[128 = 0]

[107 116 143 128  99 171 127  98 116 122 146 157 144 101  86  64 121 148
 176  96 118 110 132  65 128 145  99 140 159 121 130 112 119 116 162 105
 159 230 136 120 130 145 112 176 111 108  94 127 202 147 153 139]
J682
[137 120 107 112 116 140 144 118 138 120 135 133  81 193 116 103 136  79
 142  99 149 134 137 111 133 161 137 118 184 142 143 136 134 115 114 111
 111 181 138 106 123 145 123 199 119 125  98 134 146 150 183 117]
J47
[139 114 128 109 106 156 129 100 132 106 141 147  94 172 119  83 144 113
 159  71 121 103 149  70 155 162 163 126 182 150 157  92 147  83 127 112
 140 187 134 117 133 143  97 185 110  91  98 135 160 139 174 119]
J47
[150 116 160 126  67 172 121 126  96 120 144 120  80 156 105 133 169 109
 169  68  98 111 120 124 136 141 161 118 210 179 179  79 151 138 124 118
 173 138 146 133 132 139  93 160 100  91 110 104 141 152 157 105]
J950
[138 117 159 151  89 179  90  70 141 123 185 134  94 111 140 114 146 144
 173  57  85 142 128  67 162 126 146 132 121 120 131 116 170  89 192 114
 217 167 157 153 131 126 110 171 177  74 164 142 167 143 122 148]
J47
[117 127 126 105 133 152 130  74 146 116 150 142  76 153 117  91 143  68
 138  99 173  89  99  74 127 164 112 121 150 133 149 120 124 126 121 116
 157 198 132 112 158 139 125 191  99 135  91 130 185 132 163 139]
J99
[124 117 156 131  90 157 121 110 146 132 166 129 118 100  61 118 155 160
 153  91 119 117 136 102 125 155 121 145 133 123 170  91 148 128 160 109
 159 192 142 125 148 130 134 170 108  82 101 126 203 138 101 152]
J682
[130 116 137 114 109 154 119 133 129 133 137 141  95 148  61 134 177  77
 156  86 153  96  93 121 149 159 106 133 149 148 163  85 124 133 124 113
 129 183 145 117 139 141 154 169  79 119 108 117 167 140 147 125]
J682
[109  80 152 118  59 166 121 152  94 125 145 141 118 108  78  99 172 113
 176  65 112  76  79  95 104 141  83 136 211 176 179  59 130 130 126 103
 150 183 142 128 125 172 126 155  73 118  99 115 169 143 180 132]
J950
[151  96 129 147 104 138 115  96 128 110 120 147  82 162 101  84 179 102
 150  65 154 126 108  80 155  82 164 127 123 100 121 130 132  85 173 114
 156 198 170 128 112 138 112 145 170  90 158 126 140 157 190 138]
J721
[128 121 104 130 112 158 117 100 133 114 152 106 111 131 126 104 148  81
 158 108 164 119 111 107 129 169  87 127 128 140 146 106 128 120 138 106
 125 162 147 159 159 137 113 137 133 125 131 108 154 124 159 119]
J99
[141  98 118 138  86 179 114 115 118 116 108 170 140 122 139  59 122  26
 178 111 119  62 203  96 109 195 177 114 124 143 150  91 138 120 112 133
 109 210 149 119 131 161 120 208 130  86 127 113  95 151 204 124]
J950
[136 118  97 123 126 173 147 112  52 106 139 117  95 199 119  35 121 129
 152 109 104  96 135 117 121 163 154 143 236 169 153  92 115 122 116 116
 135 167 143 105 119 139  98 151 139  97  79  79 168 157 201  82]
J950
[128 106 119  98  93 150 131 110 142 122 143 155 111 118  83  91 151  91
 169  85 152  98 150  98 119 172 110 128 143 129 155 103 129 133 136 118
 115 213 141 123 142 152 133 189  99 132 100 133 170 138 158 133]
J193
[142  99 139 119  86 161 115  94 124 121 137 166  91  96  75  85 144  68
 164 104 134  68 127  79 147 197 140 146 104 131 158  73 117 122 152 142
 146 185 140 108 159 183 137 178 106 110 143  97 174 150 136 129]
J193
[121 119 105 104 113 139 143 118 118 137 147 109  89 188  88 105 143  99
 152 100 156 101  93 122 133 178  81 133 188 158 168  82 125 134 118 108
 105 181 120 101 139 154 139 167  82 132  81 104 177 144 169 122]
J99
[129 108 113 116 118 135 144 115 116 118 109 132  85 183  99  89 133  80
 150 106 157  79 126 132 129 189 124 127 171 171 154  91 117 121 120 113
 111 166 131 113 151 149 113 154  84 126 108 100 148 140 185 107]
J47

[120 128 130 104 119 136 134 148 153 151 147 104 147 121 130 183 121 135
 127 102 118 160 117  79 145 114 115 139 120 103 125 137 133 134 128 128
 111 141 139 135  74  97 110 132 153 140 107 107 134 113 196 145]
(51)
[113 133 124 115 134 114 158 162 130 142 153 129 136 123 138 133 118 136
 115 116 143 203 153 131 153 117 137 166 112 104 122 136 130 141 107 133
 150 129 151 159  75 121  89 150 138 121  89 119 159 124 119 140]
(51)
[113 128 128 120 134 120 158 162 136 125 141 145 142 132 145 104 133 127
 122 113  96 206 140 130 131 133 113 160 126 136 125 126 108 112 134 140
 167 119 136 154 147 135 132 162  95 141 109 149  98 103 119 147]
(46)
[148 130 129 117 178 136 137 161 109 153 121 137 123 130 125 128 104 129
 117 138 227 183  92 137 157 137 121 169 112 120 147 144 144 135 127 125
 134 113 128 155 152 118 117 120 120 121 111 131  88 108 110 111]
(36)
[151 121 132 138 138 146 131 115 123 137 113 114 127 112 119 146 131 130
 116 141 166  45 127 155 151 129 126  73 153 139 115 138 174 143 138 123
 107 135 119 113 128 115 107 128 161 112 151 143  98 132 145 117]
(42)
[137 120 128 132 153 163 144 160 119 147 131 122 140 122 139 150 116 140
 106 129 161 170 107 145 137 130 109 149 122 126 133 139 139 142 133 138
 125 130 137 147 128 116 101 152 146 135 113 152  98 123 156 124]
(50)
[107 129 125 126 139 117 160 151 144 121 147 140 159 125 155 102 128 121
 119 127 110 197 140 134 136 142 134 178 149 138 131 126 113 121 141 129
 161 123 138 165 129 149 126 162  96 130 106 150 105 110 106 141]
(46)
[159 131 123 105 150 112 164 186 134 152 129 122 122 110 145 113 117 126
 109 124 198 214 148 131 160 129 123 168 117 129 123 136 128 139 119 136
 181 104 136 164  83 109  70 152 131 114 101 116 142  99  89 146]
(50)
[127 124 130  89 181 111 148 133 158 159 147 109 129 112 133 135 115 123
 115 119 215 167 129 135 171 148 129 173 104 132 144 146 147 135 135 124
 169 120 126 199  99  99  94 143 121  98 120 121  68 112 119 146]
(51)
[109 127 122 164 102 132 156 153 111 104 130 146 141 117 135  64 141 132
 131 119  44 133 153 174 103 129 136 131 132 143 127 104 102 114 121 131
 144 125 141 126 142 174 142 154  99 144 132 170 143 138 109 128]
(46)
[136 121 120 113 146 121 135 146 124 123 122 128 120 127 142 110 130 124
 134 134 181 143 123 132 141 136 116 133 133 143 127 127 128 129 136 133
 151 100 119 122 155 118 115 134 122 112 127 139 100 111 108 135]
(42)
[119 124 139 115 128 125 134 122 134 145 148 122 122 120 127 139 130 127
 120 120 119 137 151 154 149 131 144 133 120 121 123 129 144 136 117 117
 134 128 133 147  81 114 105 132 139 111 118 101 158 137 119 138]
(51)
[132 120 123 122 173 148 129 140 120 143 114 139 124 135 127  91 115 127
 128 128 214 172  76 137 134 157 107 169 112 152 149 134 137 156 149 129
 124 123 120 156 189 139 148 125 101 139 119 109  49  91 136 130]
(36)
[115 124 130 128 177 135 155 151 115 152 130 152 119 125 129 107 106 136
 119 134 207 217 128 156 161 143 140 195 104 121 146 140 151 132 124 129
 152  96 143 177 119 135 107 134 110 119 103 116 117 118  71 121]
(50)
[154 126 129 134 145 129 144 106 126 134 113 105 113 123 143 126 132 122
 109 145 148  29 149 171 117 134 132  61 158 144 107 121 160 132 133 121
 133 121 113 111 139 108  92 153 158  99 170 152  95 140 117 127]
(42)
